Below are the code and all the weights of a small trained network. Each question names an input and a target symbol and asks about switching units off, where a switched-off unit gives its printed mean instead of its output.

import numpy as np


def w(rows, s, z=0):
    codes = np.array(rows[::2]) - 128.0
    scale = np.full(codes.shape[1], s)
    scale[-1] = z or s
    return codes * scale


def f(y):
    return y / 2 * (1 + np.tanh(0.7978845608 * (y + 0.044715 * y**3)))


def softmax(a):
    e = np.exp(a - a.max(-1, keepdims=True))
    return e / e.sum(-1, keepdims=True)


def log_softmax(a):
    a = a - a.max(-1, keepdims=True)
    return a - np.log(np.exp(a).sum(-1, keepdims=True))


def net(x, mask):
    ids = ['γηλσφψ'.index(c) for c in x.split()]
    T = len(ids)
    res = E[ids] + P[:T]
    u = 0
    for l in range(2):
        r = res
        for j in range(2):
            rows = slice(4 * j, 4 * j + 4)
            q, k, v = (r @ M[l][rows].T for M in (Q, K, V))
            z = softmax(np.where(np.tri(T) > 0, q @ k.T / 4**0.5, -1e9)) @ v
            o = O[l][rows]
            res = res + np.where(mask[u + j], z, o[:, -1]) @ o[:, :-1]
        u += 2
        y = f(res @ A[l][:, :-1].T + A[l][:, -1])
        res = res + np.where(mask[u : u + 12], y, B[l][:, -1]) @ B[l][:, :-1]
        u += 12
    return log_softmax(res[-1] @ U[:, :-1].T + U[:, -1])


Q, K, V, O, A, B = {}, {}, {}, {}, {}, {}
E = w([
[134,163,112,190,120,35,111,139,5],'γ',
[119,123,104,119,112,142,112,57,143],'η',
[132,191,117,145,155,126,153,117,130],'λ',
[70,137,108,103,70,147,127,201,148],'σ',
[93,135,99,143,149,208,93,109,32],'φ',
[45,82,77,172,156,168,155,147,155],'ψ',
],0.022)
P = w([
[147,92,172,62,189,205,158,210,29],'0',
[157,32,94,7,205,164,75,219,255],'1',
[143,68,78,49,191,155,102,178,215],'2',
[132,113,91,80,175,170,102,143,176],'3',
[132,176,117,94,148,169,120,135,156],'4',
[120,212,120,119,131,172,118,102,117],'5',
[89,174,126,152,164,151,151,68,137],'6',
[78,196,150,194,149,156,143,45,134],'7',
[83,234,181,204,72,162,166,71,138],'8',
],0.0093)
Q[0] = w([
[121,178,132,81,161,195,102,104,153],'0.h1',
[96,171,113,177,56,5,99,171,57],'0.h1',
[125,115,108,154,118,155,131,71,124],'0.h1',
[156,100,153,100,93,123,81,151,117],'0.h1',
[61,117,134,140,122,182,140,166,100],'0.h2',
[52,129,84,116,153,193,106,173,117],'0.h2',
[44,149,132,186,172,218,142,193,115],'0.h2',
[155,69,110,114,89,92,122,104,126],'0.h2',
],0.024)
K[0] = w([
[127,181,152,126,141,193,137,76,131],'0.h1',
[202,3,186,87,164,34,148,191,48],'0.h1',
[119,126,124,138,127,117,90,68,120],'0.h1',
[80,103,97,106,81,145,147,164,92],'0.h1',
[126,156,145,140,120,73,128,70,143],'0.h2',
[128,194,102,132,101,83,85,34,167],'0.h2',
[171,168,196,168,120,34,155,36,169],'0.h2',
[104,109,94,121,128,139,102,147,125],'0.h2',
],0.021)
V[0] = w([
[139,99,127,38,88,141,165,145,109],'0.h1',
[144,184,185,189,5,134,178,66,79],'0.h1',
[91,166,124,140,40,122,125,94,128],'0.h1',
[160,89,183,46,87,142,219,128,72],'0.h1',
[166,201,54,110,208,135,160,131,165],'0.h2',
[146,180,154,75,187,183,197,135,158],'0.h2',
[91,60,138,118,72,191,165,111,117],'0.h2',
[58,114,56,2,43,131,114,23,128],'0.h2',
],0.0085)
O[0] = w([
[112,118,117,215,139,146,107,121,133,98],'0.h1',
[158,64,111,122,144,124,135,156,182,53],'0.h1',
[116,129,115,96,149,150,76,145,104,111],'0.h1',
[141,73,118,253,124,126,148,115,194,49],'0.h1',
[149,163,156,113,177,117,196,134,182,252],'0.h2',
[141,113,211,121,140,130,183,146,181,195],'0.h2',
[107,93,184,73,65,132,107,116,109,105],'0.h2',
[188,117,179,94,72,129,61,46,175,149],'0.h2',
],0.0074,0.0045)
A[0] = w([
[107,146,139,170,112,93,131,133,115,50],'0.n1',
[145,137,163,159,173,65,102,125,148,123],'0.n2',
[170,57,139,99,143,111,62,142,140,47],'0.n3',
[155,127,154,139,134,161,92,145,173,62],'0.n4',
[101,128,57,140,126,150,125,104,158,4],'0.n5',
[195,9,97,3,210,85,91,213,165,113],'0.n6',
[155,91,68,97,163,110,105,135,178,48],'0.n7',
[133,138,154,108,110,132,154,82,141,137],'0.n8',
[126,164,142,173,146,167,99,106,109,120],'0.n9',
[132,158,138,100,134,157,107,119,149,180],'0.n10',
[101,149,80,136,95,107,139,117,217,194],'0.n11',
[103,186,93,139,120,108,95,145,161,45],'0.n12',
],0.013,0.0034)
B[0] = w([
[151,171,177,81,95,212,111,109,77,152],'0.n1',
[147,101,70,115,28,173,152,137,62,157],'0.n2',
[140,189,116,133,159,128,175,158,111,150],'0.n3',
[90,128,121,142,103,132,87,65,67,146],'0.n4',
[157,145,113,112,73,118,80,152,58,186],'0.n5',
[175,209,2,254,115,114,123,93,121,141],'0.n6',
[105,112,215,58,71,137,152,157,156,121],'0.n7',
[123,149,115,149,129,190,67,171,110,210],'0.n8',
[184,121,116,60,137,75,164,156,183,229],'0.n9',
[98,146,99,159,176,177,139,58,168,254],'0.n10',
[172,159,105,53,210,163,121,87,84,248],'0.n11',
[139,46,120,151,144,95,169,132,99,196],'0.n12',
],0.0097,0.0062)
Q[1] = w([
[83,89,92,125,90,43,76,141,144],'1.h1',
[112,101,235,108,90,60,50,114,200],'1.h1',
[151,133,130,84,130,193,88,51,87],'1.h1',
[122,117,179,81,76,190,119,62,97],'1.h1',
[138,98,141,139,117,54,125,181,173],'1.h2',
[107,198,101,124,157,194,171,133,7],'1.h2',
[108,145,146,130,150,56,204,200,111],'1.h2',
[137,165,150,102,137,146,166,159,100],'1.h2',
],0.02)
K[1] = w([
[98,175,111,140,201,195,97,113,97],'1.h1',
[114,115,39,145,189,255,112,183,210],'1.h1',
[96,59,187,210,81,168,186,130,125],'1.h1',
[140,62,138,185,99,151,142,169,189],'1.h1',
[133,131,82,75,133,159,135,116,180],'1.h2',
[146,56,177,248,139,201,160,161,85],'1.h2',
[120,97,77,167,147,220,127,144,228],'1.h2',
[143,114,147,197,135,161,118,140,133],'1.h2',
],0.019)
V[1] = w([
[221,206,74,223,107,127,139,133,136],'1.h1',
[134,151,166,77,211,121,171,107,64],'1.h1',
[88,159,131,181,89,88,174,165,142],'1.h1',
[210,8,137,90,103,78,147,104,120],'1.h1',
[99,133,92,164,124,115,65,171,93],'1.h2',
[103,58,148,62,210,89,215,111,76],'1.h2',
[248,178,106,183,165,159,126,82,123],'1.h2',
[44,233,68,187,129,156,193,111,150],'1.h2',
],0.013)
O[1] = w([
[166,99,156,73,23,129,195,148,128,245],'1.h1',
[120,166,216,101,163,87,119,119,169,214],'1.h1',
[167,159,111,182,78,140,138,158,143,161],'1.h1',
[134,68,115,81,209,99,109,196,136,101],'1.h1',
[71,127,53,61,95,160,137,166,126,179],'1.h2',
[132,101,124,147,91,2,85,168,193,233],'1.h2',
[142,56,109,46,190,99,142,61,115,133],'1.h2',
[41,116,97,199,84,94,176,33,100,164],'1.h2',
],0.0096,0.011)
A[1] = w([
[71,87,83,98,186,112,201,171,142,92],'1.n1',
[174,86,147,94,106,186,179,174,156,105],'1.n2',
[99,49,105,151,130,150,108,97,242,101],'1.n3',
[125,96,157,125,180,50,86,52,126,2],'1.n4',
[146,162,168,145,149,173,49,191,119,62],'1.n5',
[110,138,104,146,56,165,171,81,112,96],'1.n6',
[137,93,117,92,95,161,187,105,81,56],'1.n7',
[134,86,16,159,148,109,61,141,35,53],'1.n8',
[91,185,207,159,216,116,184,96,120,71],'1.n9',
[70,179,95,160,203,130,113,180,82,103],'1.n10',
[142,118,133,216,101,131,176,190,117,86],'1.n11',
[134,67,160,174,254,105,172,163,33,115],'1.n12',
],0.0079,0.0041)
B[1] = w([
[193,160,200,211,151,134,158,101,30,189],'1.n1',
[68,124,119,171,168,45,162,58,108,199],'1.n2',
[142,155,137,90,162,146,111,108,68,159],'1.n3',
[129,180,119,132,151,180,231,214,117,203],'1.n4',
[123,58,94,210,154,127,211,143,70,196],'1.n5',
[178,77,158,78,190,85,124,193,141,248],'1.n6',
[98,176,133,190,111,118,47,154,152,226],'1.n7',
[142,162,164,104,139,147,160,115,177,170],'1.n8',
[115,96,89,93,111,145,95,153,97,197],'1.n9',
[162,45,174,157,2,108,71,131,194,200],'1.n10',
[105,153,100,98,232,179,120,36,71,199],'1.n11',
[100,133,94,64,81,110,92,83,208,167],'1.n12',
],0.0088,0.018)
U = w([
[193,97,22,64,92,82,19,110,12,133],'γ',
[141,69,65,14,119,153,14,31,138,254],'η',
[145,122,146,107,137,144,156,54,190,141],'λ',
[182,50,75,106,66,201,95,102,132,83],'σ',
[186,58,99,87,194,102,11,140,149,94],'φ',
[115,123,67,138,140,103,2,70,151,10],'ψ',
],0.0035,0.0025)

Each question gives the input, a string of symbols that net reads in full, and the target symbol t.
The units are the heads (4 rows each of Q, K, V and O) and the neurons (one row each of A and B). Each row of codes is followed by its name. A weight is (code - 128) times the scale printed after its matrix; where a second scale follows, it is the last column's (O, A, B and U).
mask holds one flag per unit, layer by layer, with each layer's heads first. A switched-off unit (its flag False) gives its mean, the last column of its rows in O or B, instead of its output. The means were averaged over made-up inputs and are rounded, as every weight is.
A unit's drop is (log p(t) with every unit on - log p(t) with that unit switched off) / (log p(t) with every unit on - log p(t) with every unit switched off).
The circuit of an input: a set's keep is (log p(t) with only the set's units on - log p(t) with every unit switched off) / (log p(t) with every unit on - log p(t) with every unit switched off). Starting from the 12 units with the biggest drops (on a tie, the unit counted first), units are removed one at a time, each time the one whose removal leaves the highest keep (on an exact tie, the one counted first), for as long as the keep stays at least 0.8.
units of the circuit, in order: the units of the circuit, biggest drop first
most important unit: the unit with the biggest drop
k most important neurons: the k neurons with the biggest drops, biggest first
input λ φ λ, target λ: units of the circuit, in order -> [0.h2; 1.h1]
input ψ ψ φ ψ φ λ ψ σ σ, target ψ: units of the circuit, in order -> [0.n11; 1.h1; 1.h2]
input φ σ η σ, target φ: 2 most important neurons -> [0.n9; 0.n11]
input γ φ φ σ γ η φ γ σ, target γ: units of the circuit, in order -> [0.h2; 1.h2]
input λ λ φ η, target λ: units of the circuit, in order -> [1.h2; 1.n4; 1.h1]
input ψ φ σ γ φ ψ λ γ ψ, target ψ: units of the circuit, in order -> [1.h2; 0.h2]
input γ η λ ψ γ φ σ φ η, target γ: units of the circuit, in order -> [1.h2; 1.n1; 0.h2]
input η σ σ, target η: most important unit -> 0.h2
input φ φ σ, target φ: units of the circuit, in order -> [1.h2; 1.h1; 0.n9]
input φ ψ σ σ ψ γ φ φ γ, target φ: 2 most important neurons -> [0.n1; 0.n9]
input λ σ λ λ φ γ η, target η: units of the circuit, in order -> [0.n6; 1.h2; 0.h1]
input σ σ γ λ, target λ: units of the circuit, in order -> [0.n6; 1.h1; 0.h1; 1.n2]
input γ ψ λ φ, target λ: units of the circuit, in order -> [0.h2; 1.h1]
input λ λ λ φ φ φ γ ψ, target γ: units of the circuit, in order -> [0.h2; 0.n5]
input σ φ σ λ, target σ: most important unit -> 0.h1
input λ σ λ φ γ ψ σ σ, target γ: units of the circuit, in order -> [0.h2; 0.n5]
input φ λ φ γ σ γ λ, target φ: 2 most important neurons -> [0.n11; 0.n10]
input φ γ ψ γ, target φ: 2 most important neurons -> [0.n9; 0.n10]
input σ λ ψ φ ψ φ φ ψ σ, target σ: 2 most important neurons -> [0.n11; 1.n10]
input η γ η γ ψ, target η: most important neuron -> [1.n12]
input σ γ η σ γ γ σ η γ, target σ: 2 most important neurons -> [1.n10; 0.n10]
input φ ψ σ φ σ φ ψ φ φ, target φ: 4 most important neurons -> [0.n11; 0.n9; 0.n10; 0.n8]
input η γ γ ψ η γ γ, target η: 2 most important neurons -> [0.n1; 1.n12]
input η η σ σ σ φ σ λ, target η: 2 most important neurons -> [1.n12; 1.n9]
input σ γ ψ σ γ ψ η η λ, target σ: 2 most important neurons -> [1.n9; 1.n10]
input φ γ ψ, target γ: 2 most important neurons -> [0.n6; 0.n5]
input σ λ φ η η, target σ: most important unit -> 1.h2
